Below are the code and all the weights of a small trained network. Each question names an input and a target symbol and asks about switching units off, where a switched-off unit gives its printed mean instead of its output.

import numpy as np


def w(rows, s, z=0):
    codes = np.array(rows[::2]) - 128.0
    scale = np.full(codes.shape[1], s)
    scale[-1] = z or s
    return codes * scale


def f(y):
    return np.maximum(y, 0)


def softmax(a):
    e = np.exp(a - a.max(-1, keepdims=True))
    return e / e.sum(-1, keepdims=True)


def log_softmax(a):
    a = a - a.max(-1, keepdims=True)
    return a - np.log(np.exp(a).sum(-1, keepdims=True))


def net(x, mask):
    ids = ['αβθλμπω'.index(c) for c in x.split()]
    T = len(ids)
    res = E[ids] + P[:T]
    u = 0
    for l in range(2):
        r = res
        for j in range(2):
            rows = slice(3 * j, 3 * j + 3)
            q, k, v = (r @ M[l][rows].T for M in (Q, K, V))
            z = softmax(np.where(np.tri(T) > 0, q @ k.T / 3**0.5, -1e9)) @ v
            o = O[l][rows]
            res = res + np.where(mask[u + j], z, o[:, -1]) @ o[:, :-1]
        u += 2
        y = f(res @ A[l][:, :-1].T + A[l][:, -1])
        res = res + np.where(mask[u : u + 8], y, B[l][:, -1]) @ B[l][:, :-1]
        u += 8
    return log_softmax(res[-1] @ U[:, :-1].T + U[:, -1])


Q, K, V, O, A, B = {}, {}, {}, {}, {}, {}
E = w([
[117,127,124],'α',
[87,116,166],'β',
[136,91,116],'θ',
[173,145,253],'λ',
[123,129,128],'μ',
[184,168,32],'π',
[117,154,89],'ω',
],0.022)
P = w([
[76,206,56],'0',
[46,224,188],'1',
[100,123,100],'2',
[98,178,254],'3',
[105,64,172],'4',
[111,210,163],'5',
[50,112,113],'6',
[168,148,240],'7',
[71,84,147],'8',
[118,217,149],'9',
[67,107,126],'10',
[121,212,165],'11',
[52,119,107],'12',
[109,239,114],'13',
],0.009)
Q[0] = w([
[135,208,128],'0.h0',
[103,69,59],'0.h0',
[251,160,120],'0.h0',
[150,107,143],'0.h1',
[185,78,128],'0.h1',
[110,74,92],'0.h1',
],0.015)
K[0] = w([
[177,242,175],'0.h0',
[215,120,103],'0.h0',
[186,57,4],'0.h0',
[202,170,127],'0.h1',
[122,173,79],'0.h1',
[133,90,2],'0.h1',
],0.0099)
V[0] = w([
[161,205,33],'0.h0',
[163,254,100],'0.h0',
[73,164,218],'0.h0',
[157,156,56],'0.h1',
[204,106,108],'0.h1',
[131,46,249],'0.h1',
],0.0087)
O[0] = w([
[162,162,99,170],'0.h0',
[127,136,199,252],'0.h0',
[176,123,163,206],'0.h0',
[85,169,73,72],'0.h1',
[1,243,50,89],'0.h1',
[137,122,109,194],'0.h1',
],0.0079,0.0031)
A[0] = w([
[241,60,125,24],'0.n0',
[104,96,155,252],'0.n1',
[160,123,176,3],'0.n2',
[181,99,6,96],'0.n3',
[112,110,162,64],'0.n4',
[187,89,192,228],'0.n5',
[90,181,143,172],'0.n6',
[202,183,112,137],'0.n7',
],0.011,0.0021)
B[0] = w([
[132,161,94,192],'0.n0',
[98,149,193,188],'0.n1',
[198,227,30,185],'0.n2',
[46,199,74,188],'0.n3',
[109,179,90,161],'0.n4',
[17,209,17,255],'0.n5',
[164,54,243,154],'0.n6',
[254,58,174,194],'0.n7',
],0.0045,0.0088)
Q[1] = w([
[186,124,94],'1.h0',
[154,139,168],'1.h0',
[210,130,164],'1.h0',
[32,87,118],'1.h1',
[180,255,103],'1.h1',
[240,50,191],'1.h1',
],0.0095)
K[1] = w([
[28,5,193],'1.h0',
[77,213,52],'1.h0',
[147,1,122],'1.h0',
[96,177,87],'1.h1',
[146,190,114],'1.h1',
[110,144,223],'1.h1',
],0.0098)
V[1] = w([
[29,54,192],'1.h0',
[171,241,151],'1.h0',
[129,76,134],'1.h0',
[79,238,210],'1.h1',
[67,178,146],'1.h1',
[108,184,254],'1.h1',
],0.0085)
O[1] = w([
[33,104,198,25],'1.h0',
[177,168,140,254],'1.h0',
[240,198,222,62],'1.h0',
[106,172,195,224],'1.h1',
[81,159,253,177],'1.h1',
[88,221,157,119],'1.h1',
],0.0056,0.0077)
A[1] = w([
[80,158,34,158],'1.n0',
[52,48,214,46],'1.n1',
[40,147,115,196],'1.n2',
[139,252,135,218],'1.n3',
[94,99,173,191],'1.n4',
[1,180,122,253],'1.n5',
[143,207,176,96],'1.n6',
[165,216,57,214],'1.n7',
],0.0087,0.0025)
B[1] = w([
[73,128,162,171],'1.n0',
[170,142,60,134],'1.n1',
[58,167,201,154],'1.n2',
[190,184,143,247],'1.n3',
[2,190,108,136],'1.n4',
[159,166,227,183],'1.n5',
[132,148,81,196],'1.n6',
[122,123,137,228],'1.n7',
],0.0065,0.013)
U = w([
[144,91,130,63],'α',
[83,118,160,93],'β',
[25,129,101,211],'θ',
[86,156,1,4],'λ',
[166,84,198,84],'μ',
[176,75,175,187],'π',
[240,84,115,193],'ω',
],0.0075,0.0047)

Each question gives the input, a string of symbols that net reads in full, and the target symbol t.
The units are the heads (3 rows each of Q, K, V and O) and the neurons (one row each of A and B). Each row of codes is followed by its name. A weight is (code - 128) times the scale printed after its matrix; where a second scale follows, it is the last column's (O, A, B and U).
mask holds one flag per unit, layer by layer, with each layer's heads first. A switched-off unit (its flag False) gives its mean, the last column of its rows in O or B, instead of its output. The means were averaged over made-up inputs and are rounded, as every weight is.
A unit's drop is (log p(t) with every unit on - log p(t) with that unit switched off) / (log p(t) with every unit on - log p(t) with every unit switched off).
The circuit of an input: a set's keep is (log p(t) with only the set's units on - log p(t) with every unit switched off) / (log p(t) with every unit on - log p(t) with every unit switched off). Starting from the 12 units with the biggest drops (on a tie, the unit counted first), units are removed one at a time, each time the one whose removal leaves the highest keep (on an exact tie, the one counted first), for as long as the keep stays at least 0.8.
units of the circuit, in order: the units of the circuit, biggest drop first
unit that matters most: the unit with the biggest drop
top k neurons: the k neurons with the biggest drops, biggest first
top k neurons in layer l: the k neurons of layer l with the biggest drops, biggest first
which heads matter: for each layer, one digit per head in row order, 1 if its drop is at least 0.15 and else 0, layers parted by /
drop of u: that unit's drop, to one decimal
input θ θ π α β π θ, target λ: top neuron => [0.n7]
input μ λ θ λ λ θ μ β λ π π β, target ω: which heads matter => 00 / 10
input π θ π, target θ: top 2 neurons in layer 1 => [1.n0; 1.n2]
input θ μ θ θ θ, target θ: which heads matter => 00 / 10
input θ μ π α, target ω: units of the circuit, in order => [1.h0; 1.h1]
input μ θ β α μ π β π λ, target ω: top 3 neurons in layer 1 => [1.n3; 1.n2; 1.n4]
input β μ θ θ θ θ θ θ θ π λ β, target ω: units of the circuit, in order => [1.h0; 0.h0]
input π μ μ π θ, target θ: top 2 neurons in layer 0 => [0.n2; 0.n7]
input θ λ θ, target λ: top 3 neurons => [0.n2; 1.n5; 0.n7]
input π λ π μ π α π θ π μ, target ω: units of the circuit, in order => [1.h0; 0.h0]
input β θ α π μ π π π θ ω, target ω: units of the circuit, in order => [1.h1; 0.n5]
input μ θ β β π π β β π λ λ α μ π, target ω: which heads matter => 11 / 00
input μ θ π θ α α π θ π, target θ: top 3 neurons => [0.n3; 1.n0; 0.n2]
input π α λ, target ω: unit that matters most => 1.n3
input π μ π μ, target ω: drop of 1.n2 => 0.1
input θ μ ω λ θ π μ β μ θ π θ β π, target ω: drop of 0.h0 => 0.3
input μ μ π α, target ω: drop of 0.n5 => 0.0
